Here is a tiny trained network, its code and every weight. The questions are about switching its units off for an input and a class, where a switched-off unit gives its printed mean instead of its output.

import numpy as np


def w(rows, s, z=0):
    codes = np.array(rows[::2]) - 128.0
    scale = np.full(codes.shape[1], s)
    scale[-1] = z or s
    return codes * scale


def norm(h):
    return h / np.sqrt((h * h).mean(-1, keepdims=True) + 1e-5)


def f(y):
    return np.maximum(y, 0)


def log_softmax(a):
    a = a - a.max(-1, keepdims=True)
    return a - np.log(np.exp(a).sum(-1, keepdims=True))


def net(x, mask):
    res = np.array(x, float).reshape(1, 8) / 4 @ E
    u = 0
    for l in range(2):
        y = f(norm(res) @ A[l][:, :-1].T + A[l][:, -1])
        res = res + np.where(mask[u : u + 8], y, B[l][:, -1]) @ B[l][:, :-1]
        u += 8
    return log_softmax(norm(res)[-1] @ U[:, :-1].T + U[:, -1])


A, B = {}, {}
E = w([
[163,184,205,11,136,209,191,58,21,24],'x0',
[10,130,144,99,67,103,239,149,136,182],'x1',
[247,26,148,123,30,125,190,39,124,156],'x2',
[164,123,113,138,200,2,184,101,104,98],'x3',
[133,143,114,124,122,128,133,113,145,121],'x4',
[145,129,109,132,128,140,143,153,113,135],'x5',
[120,123,160,106,118,105,98,132,121,138],'x6',
[105,104,146,135,151,131,124,108,129,127],'x7',
],0.0066)
A[0] = w([
[201,80,125,144,123,141,80,101,133,99,88],'L0N0',
[90,90,153,139,50,98,224,140,154,162,51],'L0N1',
[216,99,143,196,140,136,66,139,155,111,72],'L0N2',
[135,107,124,119,148,137,89,117,145,149,56],'L0N3',
[145,87,86,214,88,89,89,119,157,193,35],'L0N4',
[200,13,136,130,60,133,143,84,153,154,27],'L0N5',
[127,93,136,134,52,248,74,119,173,186,4],'L0N6',
[190,103,137,158,161,14,183,109,140,133,72],'L0N7',
],0.014,0.004)
B[0] = w([
[130,137,108,88,128,151,115,92,103,163,204],'L0N0',
[109,133,94,80,132,144,117,78,109,183,217],'L0N1',
[89,124,97,88,121,122,109,85,115,182,220],'L0N2',
[140,146,95,112,156,152,156,148,130,142,149],'L0N3',
[120,71,170,95,151,152,127,183,219,129,233],'L0N4',
[164,209,173,213,131,123,156,125,122,163,248],'L0N5',
[101,106,91,132,79,102,120,139,64,2,216],'L0N6',
[110,110,112,132,97,108,116,145,65,30,219],'L0N7',
],0.016,0.012)
A[1] = w([
[66,123,80,102,99,125,183,82,120,194,53],'L1N0',
[149,107,94,125,153,44,148,135,101,105,2],'L1N1',
[76,165,97,113,174,146,90,163,145,102,144],'L1N2',
[184,145,175,77,130,177,175,94,95,99,139],'L1N3',
[200,134,75,108,158,143,61,85,128,138,32],'L1N4',
[108,223,137,248,146,121,89,155,122,167,92],'L1N5',
[198,57,146,50,63,156,188,63,129,111,163],'L1N6',
[132,110,76,152,129,91,120,146,167,143,124],'L1N7',
],0.017,0.0026)
B[1] = w([
[155,143,93,80,159,157,40,85,93,170,228],'L1N0',
[102,139,97,153,5,209,88,135,115,79,167],'L1N1',
[209,154,152,194,111,79,174,75,86,162,249],'L1N2',
[84,23,112,107,116,149,92,200,253,143,241],'L1N3',
[61,161,109,73,114,134,143,93,82,199,192],'L1N4',
[152,164,159,170,209,84,163,154,150,124,186],'L1N5',
[158,167,157,174,213,70,170,151,138,121,221],'L1N6',
[131,151,167,65,169,203,176,122,149,91,169],'L1N7',
],0.012,0.011)
U = w([
[91,134,85,57,148,155,93,70,70,218,97],'0',
[96,93,110,155,64,126,139,153,72,20,248],'1',
[118,47,186,104,180,164,163,197,248,148,132],'2',
[178,192,191,234,164,100,188,125,115,179,21],'3',
],0.013,0.0011)

Each question gives the input, the list of numbers given to net, and the class t.
The units are the neurons (one row each of A and B). Each row of codes is followed by its name. A weight is (code - 128) times the scale printed after its matrix; where a second scale follows, it is the last column's (A, B and U).
mask holds one flag per neuron, layer by layer. A switched-off neuron (its flag False) gives its mean, the last column of its row in B, instead of its output. The means were averaged over made-up inputs and are rounded, as every weight is.
A unit's drop is (log p(t) with every unit on - log p(t) with that unit switched off) / (log p(t) with every unit on - log p(t) with every unit switched off).
The circuit of an input: a set's keep is (log p(t) with only the set's units on - log p(t) with every unit switched off) / (log p(t) with every unit on - log p(t) with every unit switched off). Starting from the 12 units with the biggest drops (on a tie, the unit counted first), units are removed one at a time, each time the one whose removal leaves the highest keep (on an exact tie, the one counted first), for as long as the keep stays at least 0.8.
circuit, biggest first: the units of the circuit, biggest drop first
unit that matters most: the unit with the biggest drop
top k neurons: the k neurons with the biggest drops, biggest first
top k neurons in layer l: the k neurons of layer l with the biggest drops, biggest first
drop when u is switched off: that unit's drop, to one decimal
input [5,-6,-7,0,3,-5,-6,-7], class 3: top 2 neurons -> L0N1, L1N2
input [-8,6,0,8,5,-1,5,3], class 1: top 4 neurons -> L0N7, L1N3, L1N1, L0N2
input [0,5,7,-4,8,3,-8,4], class 3: unit that matters most -> L0N5
input [8,-6,0,5,4,8,-1,-7], class 2: top 3 neurons -> L1N3, L0N6, L0N1
input [2,-5,6,2,4,-3,6,7], class 3: top 2 neurons -> L0N5, L1N5
input [2,2,-6,3,-6,-8,3,-2], class 3: top 2 neurons in layer 0 -> L0N6, L0N7
input [1,5,6,0,-6,-3,-1,8], class 3: top 2 neurons in layer 0 -> L0N5, L0N2
input [-5,6,2,8,6,7,5,2], class 1: top 2 neurons -> L0N7, L0N2
input [5,-1,1,-4,0,5,7,-7], class 2: top 2 neurons -> L0N7, L1N3
input [8,-2,-8,3,5,3,-3,-8], class 2: top 4 neurons -> L1N3, L0N6, L0N7, L0N2
input [-7,1,-8,-1,-5,-5,-4,8], class 3: top 3 neurons -> L1N2, L1N3, L1N5
input [-8,5,-7,8,3,2,-8,-5], class 1: top 2 neurons in layer 0 -> L0N5, L0N7
input [1,3,-4,-2,8,-8,8,4], class 3: top 2 neurons in layer 0 -> L0N2, L0N1
input [4,-4,7,8,7,-1,-3,6], class 1: circuit, biggest first -> L0N7
input [-1,6,-7,6,-6,4,3,5], class 3: top 4 neurons in layer 0 -> L0N2, L0N6, L0N0, L0N1
input [6,-5,4,-8,1,5,4,-6], class 1: top 2 neurons -> L0N6, L0N4
input [3,0,-5,-4,8,0,3,1], class 3: top 3 neurons -> L1N2, L0N7, L0N1
input [-6,-6,5,5,5,2,-7,3], class 0: top 4 neurons in layer 1 -> L1N4, L1N3, L1N5, L1N2
input [5,4,-3,-2,-3,3,-2,2], class 2: top 3 neurons -> L0N2, L1N3, L0N1
input [4,-4,-8,-7,-8,6,5,-3], class 3: circuit, biggest first -> L1N2
input [-2,-6,7,-7,-2,-3,3,-7], class 1: top 2 neurons -> L0N6, L0N1
input [4,2,1,-2,1,-1,8,8], class 2: top 2 neurons -> L0N2, L1N3
input [3,0,0,-2,-5,7,5,-6], class 2: top 2 neurons -> L0N7, L1N3
input [-6,-8,3,8,2,-3,6,-5], class 0: drop when L0N3 is switched off -> 0.1
input [7,-2,-1,3,-1,0,-5,-6], class 2: drop when L1N3 is switched off -> 0.3
input [7,-2,-5,0,-7,-3,-7,6], class 2: drop when L0N2 is switched off -> 0.1
input [-3,-1,8,0,1,5,1,-2], class 3: circuit, biggest first -> L0N5
input [3,-2,3,-6,0,-3,-8,-3], class 1: drop when L0N6 is switched off -> 2.1
